Here is a tiny trained network, its code and every weight. The questions are about switching its units off for an input and a class, where a switched-off unit gives its printed mean instead of its output.

import numpy as np


def w(rows, s, z=0):
    codes = np.array(rows[::2]) - 128.0
    scale = np.full(codes.shape[1], s)
    scale[-1] = z or s
    return codes * scale


def norm(h):
    return h / np.sqrt((h * h).mean(-1, keepdims=True) + 1e-5)


def f(y):
    return y / 2 * (1 + np.tanh(0.7978845608 * (y + 0.044715 * y**3)))


def log_softmax(a):
    a = a - a.max(-1, keepdims=True)
    return a - np.log(np.exp(a).sum(-1, keepdims=True))


def net(x, mask):
    res = np.array(x, float).reshape(1, 2) / 4 @ E
    u = 0
    for l in range(3):
        y = f(norm(res) @ A[l][:, :-1].T + A[l][:, -1])
        res = res + np.where(mask[u : u + 5], y, B[l][:, -1]) @ B[l][:, :-1]
        u += 5
    return log_softmax(norm(res)[-1] @ U[:, :-1].T + U[:, -1])


A, B = {}, {}
E = w([
[2,90,87,110,97,124,184,164],'x0',
[135,221,81,212,139,108,171,75],'x1',
],0.0076)
A[0] = w([
[237,59,189,82,107,192,81,140,72],'L0N0',
[40,115,93,199,63,153,233,57,82],'L0N1',
[170,34,173,92,144,187,35,185,70],'L0N2',
[140,252,81,164,248,121,88,96,254],'L0N3',
[255,187,211,133,100,141,110,135,197],'L0N4',
],0.0039,0.00089)
B[0] = w([
[163,174,117,160,150,139,208,123,246],'L0N0',
[146,207,121,153,183,172,178,110,247],'L0N1',
[80,102,119,100,87,173,176,135,253],'L0N2',
[2,78,120,65,95,78,143,165,239],'L0N3',
[134,159,103,57,104,98,73,56,236],'L0N4',
],0.0089,0.0033)
A[1] = w([
[107,67,119,117,132,253,165,223,173],'L1N0',
[51,36,138,175,83,160,116,236,2],'L1N1',
[71,153,165,108,147,115,188,212,166],'L1N2',
[150,168,133,123,175,61,56,130,223],'L1N3',
[213,118,123,76,177,194,120,139,90],'L1N4',
],0.0062,0.00065)
B[1] = w([
[130,163,121,142,177,24,101,122,254],'L1N0',
[209,111,226,145,144,19,151,254,213],'L1N1',
[194,130,117,164,243,186,127,116,217],'L1N2',
[61,136,77,145,183,118,86,186,149],'L1N3',
[131,181,183,196,61,132,202,8,165],'L1N4',
],0.007,0.0056)
A[2] = w([
[78,41,109,59,135,78,135,101,87],'L2N0',
[123,120,47,158,166,156,121,212,212],'L2N1',
[99,150,79,81,143,88,3,127,9],'L2N2',
[136,143,92,134,67,122,196,80,135],'L2N3',
[144,166,172,102,180,111,132,49,255],'L2N4',
],0.0067,0.00075)
B[2] = w([
[199,209,131,185,99,94,128,107,155],'L2N0',
[118,97,135,182,47,212,87,22,208],'L2N1',
[136,117,72,67,114,39,2,235,202],'L2N2',
[141,80,240,126,112,214,83,95,202],'L2N3',
[97,112,64,105,70,136,137,188,254],'L2N4',
],0.0083,0.0037)
U = w([
[171,47,184,219,117,173,20,109,79],'0',
[166,121,144,160,150,158,93,125,8],'1',
[117,184,56,74,90,21,13,172,164],'2',
[56,180,80,242,186,236,198,47,173],'3',
[149,89,148,130,181,172,81,118,10],'4',
[197,145,206,52,18,219,172,37,164],'5',
[154,73,130,132,175,173,88,121,2],'6',
[197,102,207,155,220,10,206,239,175],'7',
],0.012,0.0096)

Each question gives the input, the list of numbers given to net, and the class t.
The units are the neurons (one row each of A and B). Each row of codes is followed by its name. A weight is (code - 128) times the scale printed after its matrix; where a second scale follows, it is the last column's (A, B and U).
mask holds one flag per neuron, layer by layer. A switched-off neuron (its flag False) gives its mean, the last column of its row in B, instead of its output. The means were averaged over made-up inputs and are rounded, as every weight is.
A unit's drop is (log p(t) with every unit on - log p(t) with that unit switched off) / (log p(t) with every unit on - log p(t) with every unit switched off).
The circuit of an input: a set's keep is (log p(t) with only the set's units on - log p(t) with every unit switched off) / (log p(t) with every unit on - log p(t) with every unit switched off). Starting from the 12 units with the biggest drops (on a tie, the unit counted first), units are removed one at a time, each time the one whose removal leaves the highest keep (on an exact tie, the one counted first), for as long as the keep stays at least 0.8.
circuit, biggest first: the units of the circuit, biggest drop first
k most important neurons: the k neurons with the biggest drops, biggest first
drop of u: that unit's drop, to one decimal
input [-2,8], class 2: circuit, biggest first : (L0N0; L0N3)
input [8,-4], class 7: circuit, biggest first : (L1N1)
input [-7,-1], class 2: 2 most important neurons : (L0N4; L1N3)
input [0,1], class 3: 4 most important neurons : (L0N1; L0N4; L1N2; L1N0)
input [4,-1], class 7: 2 most important neurons : (L0N4; L0N0)
input [-1,4], class 2: 2 most important neurons : (L0N0; L0N2)
input [-3,-7], class 5: 2 most important neurons : (L0N3; L1N4)
input [6,-4], class 7: drop of L1N1 : 0.1
input [8,-3], class 7: drop of L1N1 : 1.6
input [4,0], class 3: drop of L0N1 : 3.5
input [3,0], class 3: drop of L0N1 : 1.9
